Below are the code and all the weights of a small trained network. Each question names an input and a target symbol and asks about switching units off, where a switched-off unit gives its printed mean instead of its output.

import numpy as np


def w(rows, s, z=0):
    codes = np.array(rows[::2]) - 128.0
    scale = np.full(codes.shape[1], s)
    scale[-1] = z or s
    return codes * scale


def f(y):
    return np.maximum(y, 0)


def softmax(a):
    e = np.exp(a - a.max(-1, keepdims=True))
    return e / e.sum(-1, keepdims=True)


def log_softmax(a):
    a = a - a.max(-1, keepdims=True)
    return a - np.log(np.exp(a).sum(-1, keepdims=True))


def net(x, mask):
    ids = ['αβγδζηθλμξπσφψω'.index(c) for c in x.split()]
    T = len(ids)
    res = E[ids] + P[:T]
    u = 0
    for l in range(3):
        q, k, v = (res @ M[l].T for M in (Q, K, V))
        z = softmax(np.where(np.tri(T) > 0, q @ k.T / 2**0.5, -1e9)) @ v
        res = res + np.where(mask[u], z, O[l][:, -1]) @ O[l][:, :-1]
        u += 1
        y = f(res @ A[l][:, :-1].T + A[l][:, -1])
        res = res + np.where(mask[u : u + 12], y, B[l][:, -1]) @ B[l][:, :-1]
        u += 12
    return log_softmax(res[-1] @ U[:, :-1].T + U[:, -1])


Q, K, V, O, A, B = {}, {}, {}, {}, {}, {}
E = w([
[105,113,107,120,171,193,135],'α',
[148,102,117,138,137,186,131],'β',
[132,121,88,176,177,157,145],'γ',
[168,123,82,159,135,161,116],'δ',
[161,102,123,120,108,186,105],'ζ',
[37,254,114,5,130,49,97],'η',
[196,120,69,154,112,161,96],'θ',
[188,110,97,120,86,188,85],'λ',
[136,141,47,200,196,137,152],'μ',
[81,78,177,87,172,241,149],'ξ',
[131,68,153,106,132,223,124],'π',
[92,97,105,171,229,169,173],'σ',
[80,87,149,123,207,212,171],'φ',
[152,88,160,73,83,227,97],'ψ',
[170,142,54,188,146,135,119],'ω',
],0.0072)
P = w([
[122,98,142,113,143,152,159],'0',
[116,90,116,105,183,222,134],'1',
[112,52,70,76,187,162,116],'2',
[139,93,106,84,120,159,253],'3',
[200,119,110,111,171,154,202],'4',
[120,85,40,125,214,149,142],'5',
],0.0065)
Q[0] = w([
[92,202,191,51,70,1,58],'L0H0',
[146,93,140,164,129,185,160],'L0H0',
],0.068)
K[0] = w([
[127,255,219,149,72,83,218],'L0H0',
[181,27,127,199,120,165,90],'L0H0',
],0.047)
V[0] = w([
[55,103,98,163,84,134,84],'L0H0',
[26,103,88,174,4,172,128],'L0H0',
],0.0029)
O[0] = w([
[130,188,209,138,113,113,105,123],'L0H0',
[196,116,53,108,133,255,93,5],'L0H0',
],0.00096,0.00035)
A[0] = w([
[113,123,130,138,118,123,116,73],'L0N0',
[128,130,129,132,125,125,125,69],'L0N1',
[119,164,173,203,57,88,116,18],'L0N2',
[108,161,236,230,65,74,57,40],'L0N3',
[140,123,217,166,150,80,52,33],'L0N4',
[186,150,219,168,12,81,5,23],'L0N5',
[91,139,223,232,103,93,117,38],'L0N6',
[106,175,163,242,107,12,39,40],'L0N7',
[127,131,126,130,124,125,129,61],'L0N8',
[114,125,254,226,134,73,86,3],'L0N9',
[125,129,133,132,123,126,125,65],'L0N10',
[129,125,130,130,129,126,127,68],'L0N11',
],0.028,0.0054)
B[0] = w([
[121,129,110,127,123,129,141,128],'L0N0',
[120,130,120,126,126,133,137,128],'L0N1',
[86,70,104,117,194,213,210,128],'L0N2',
[129,150,154,240,84,72,177,128],'L0N3',
[97,140,158,102,53,2,91,128],'L0N4',
[102,182,165,105,248,69,242,128],'L0N5',
[152,77,133,98,205,90,51,128],'L0N6',
[176,152,220,96,121,111,163,128],'L0N7',
[131,114,126,128,127,124,129,128],'L0N8',
[137,177,148,95,184,142,124,128],'L0N9',
[125,126,132,132,132,123,116,128],'L0N10',
[123,122,118,130,128,128,127,128],'L0N11',
],0.032)
Q[1] = w([
[20,52,76,164,22,100,178],'L1H0',
[83,102,78,90,192,120,2],'L1H0',
],0.049)
K[1] = w([
[166,244,177,222,118,255,144],'L1H0',
[98,146,158,77,29,9,254],'L1H0',
],0.04)
V[1] = w([
[83,140,109,181,252,111,177],'L1H0',
[67,73,210,83,149,185,151],'L1H0',
],0.018)
O[1] = w([
[28,116,138,198,133,166,1,207],'L1H0',
[187,145,166,126,217,103,51,253],'L1H0',
],0.0091,0.0069)
A[1] = w([
[139,122,138,141,106,105,128,26],'L1N0',
[140,140,121,145,106,123,125,2],'L1N1',
[124,149,147,155,111,107,146,20],'L1N2',
[134,144,179,169,47,67,146,38],'L1N3',
[123,145,132,153,103,103,146,32],'L1N4',
[128,179,213,190,96,85,182,26],'L1N5',
[171,111,109,94,134,94,181,16],'L1N6',
[81,167,211,82,3,53,134,66],'L1N7',
[113,146,175,168,90,71,177,12],'L1N8',
[134,111,113,156,79,48,125,7],'L1N9',
[116,127,168,202,73,41,173,68],'L1N10',
[128,134,134,155,123,69,132,35],'L1N11',
],0.013,0.0063)
B[1] = w([
[176,186,133,108,141,165,122,128],'L1N0',
[163,168,151,110,132,125,151,128],'L1N1',
[119,157,133,114,70,164,82,128],'L1N2',
[101,122,153,174,94,105,123,128],'L1N3',
[97,104,115,151,117,88,158,128],'L1N4',
[127,157,71,141,186,92,109,128],'L1N5',
[108,238,163,174,170,214,138,253],'L1N6',
[31,140,251,167,235,195,87,149],'L1N7',
[182,100,129,162,75,79,108,128],'L1N8',
[138,101,126,152,180,129,49,128],'L1N9',
[93,49,147,122,217,120,164,128],'L1N10',
[77,126,163,145,108,134,134,128],'L1N11',
],0.013,0.0018)
Q[2] = w([
[172,151,162,136,2,12,141],'L2H0',
[92,127,112,114,123,128,104],'L2H0',
],0.055)
K[2] = w([
[219,4,31,177,160,251,158],'L2H0',
[123,200,155,138,110,150,164],'L2H0',
],0.039)
V[2] = w([
[163,55,244,229,133,146,181],'L2H0',
[25,230,143,2,119,55,99],'L2H0',
],0.0082)
O[2] = w([
[143,120,85,121,76,3,115,98],'L2H0',
[133,235,156,184,165,205,114,253],'L2H0',
],0.0047,0.0048)
A[2] = w([
[121,53,56,118,63,138,229,195],'L2N0',
[112,100,113,141,86,109,166,125],'L2N1',
[110,119,151,160,143,128,96,17],'L2N2',
[64,40,104,175,75,122,126,135],'L2N3',
[110,84,98,90,113,43,103,152],'L2N4',
[122,100,150,134,135,83,69,5],'L2N5',
[179,46,99,91,129,93,185,200],'L2N6',
[193,107,152,72,182,75,133,26],'L2N7',
[20,79,72,179,12,138,167,77],'L2N8',
[196,105,97,31,123,102,242,134],'L2N9',
[133,143,63,89,76,149,221,137],'L2N10',
[145,91,72,68,83,129,250,100],'L2N11',
],0.014)
B[2] = w([
[54,228,235,41,142,79,178,236],'L2N0',
[115,143,113,127,148,170,133,146],'L2N1',
[119,86,106,81,80,124,171,199],'L2N2',
[152,188,116,166,49,56,105,253],'L2N3',
[129,156,158,153,181,171,117,198],'L2N4',
[45,78,50,92,149,131,213,200],'L2N5',
[173,7,130,147,50,126,178,255],'L2N6',
[147,195,127,55,122,36,80,189],'L2N7',
[188,47,51,53,176,250,121,199],'L2N8',
[112,190,27,187,145,151,162,249],'L2N9',
[91,69,109,171,188,94,84,191],'L2N10',
[180,112,142,148,228,95,43,169],'L2N11',
],0.024,0.004)
U = w([
[103,120,205,156,185,187,68,254],'α',
[165,50,188,175,150,170,172,184],'β',
[109,168,142,192,106,86,77,150],'γ',
[102,137,179,154,94,108,211,150],'δ',
[157,128,91,160,115,131,255,117],'ζ',
[131,146,138,140,150,143,158,150],'η',
[111,125,158,154,181,75,193,105],'θ',
[119,144,78,186,181,128,158,60],'λ',
[132,125,74,122,122,143,116,81],'μ',
[110,139,103,89,188,82,96,59],'ξ',
[175,101,134,130,151,74,129,131],'π',
[42,161,76,153,85,97,161,98],'σ',
[85,69,87,92,186,141,180,92],'φ',
[142,211,84,122,151,115,178,62],'ψ',
[121,163,113,61,120,154,205,105],'ω',
],0.0044,0.008)

Each question gives the input, a string of symbols that net reads in full, and the target symbol t.
The units are the heads (2 rows each of Q, K, V and O) and the neurons (one row each of A and B). Each row of codes is followed by its name. A weight is (code - 128) times the scale printed after its matrix; where a second scale follows, it is the last column's (O, A, B and U).
mask holds one flag per unit, layer by layer, with each layer's heads first. A switched-off unit (its flag False) gives its mean, the last column of its rows in O or B, instead of its output. The means were averaged over made-up inputs and are rounded, as every weight is.
A unit's drop is (log p(t) with every unit on - log p(t) with that unit switched off) / (log p(t) with every unit on - log p(t) with every unit switched off).
The circuit of an input: a set's keep is (log p(t) with only the set's units on - log p(t) with every unit switched off) / (log p(t) with every unit on - log p(t) with every unit switched off). Starting from the 12 units with the biggest drops (on a tie, the unit counted first), units are removed one at a time, each time the one whose removal leaves the highest keep (on an exact tie, the one counted first), for as long as the keep stays at least 0.8.
units of the circuit, in order: the units of the circuit, biggest drop first
unit that matters most: the unit with the biggest drop
top k neurons: the k neurons with the biggest drops, biggest first
top k neurons in layer l: the k neurons of layer l with the biggest drops, biggest first
drop when u is switched off: that unit's drop, to one decimal
input λ η σ, target α: units of the circuit, in order -> L2H0, L2N6, L2N9
input δ ψ ω θ, target ψ: top 4 neurons -> L1N6, L2N9, L2N7, L2N6
input λ η γ, target α: unit that matters most -> L2H0
input λ η λ σ, target α: top 2 neurons -> L1N6, L2N10
input φ γ ψ η μ, target α: units of the circuit, in order -> L2H0, L2N9, L2N6
input θ γ θ φ ζ, target θ: top 4 neurons in layer 2 -> L2N0, L2N11, L2N10, L2N6
input φ ξ φ μ δ ζ, target μ: units of the circuit, in order -> L2N8, L1H0, L2N3, L2H0
input ψ ω δ ψ, target ω: units of the circuit, in order -> L1H0, L2N8, L2N0, L2H0
input γ δ ζ, target γ: units of the circuit, in order -> L1H0, L2N3, L2H0, L2N8
input λ ξ π, target λ: units of the circuit, in order -> L1H0, L2N9, L2N11
input σ ξ σ φ, target ξ: units of the circuit, in order -> L1H0, L2N7, L2H0
input φ λ θ α α, target θ: top 2 neurons in layer 2 -> L2N0, L2N11
input γ π η φ α, target α: units of the circuit, in order -> L2H0, L2N9
input ψ λ ζ, target ψ: unit that matters most -> L1H0
input σ ζ φ φ, target ζ: units of the circuit, in order -> L1H0, L2N6, L2N9, L2H0
input σ λ θ ω, target λ: top 2 neurons -> L2N9, L1N6
input φ π φ ω σ, target φ: units of the circuit, in order -> L1H0, L2N5, L2H0, L2N2
input λ β σ, target λ: units of the circuit, in order -> L1H0, L2N9, L2N11
input α θ α, target α: units of the circuit, in order -> L1H0, L2N6, L2N9
input ω η ζ, target α: unit that matters most -> L2H0
input λ ω γ θ λ ξ, target θ: top 3 neurons -> L2N0, L2N11, L2N6
input ψ θ η β, target α: units of the circuit, in order -> L2H0, L2N9
input ω λ β ω θ, target β: top 2 neurons -> L2N6, L1N6
input ζ ζ ω θ, target ζ: top 2 neurons in layer 2 -> L2N6, L2N9
input π λ θ ψ δ ψ, target ψ: drop when L2N7 is switched off -> 0.2
input μ θ θ δ σ, target θ: drop when L2N11 is switched off -> 0.5
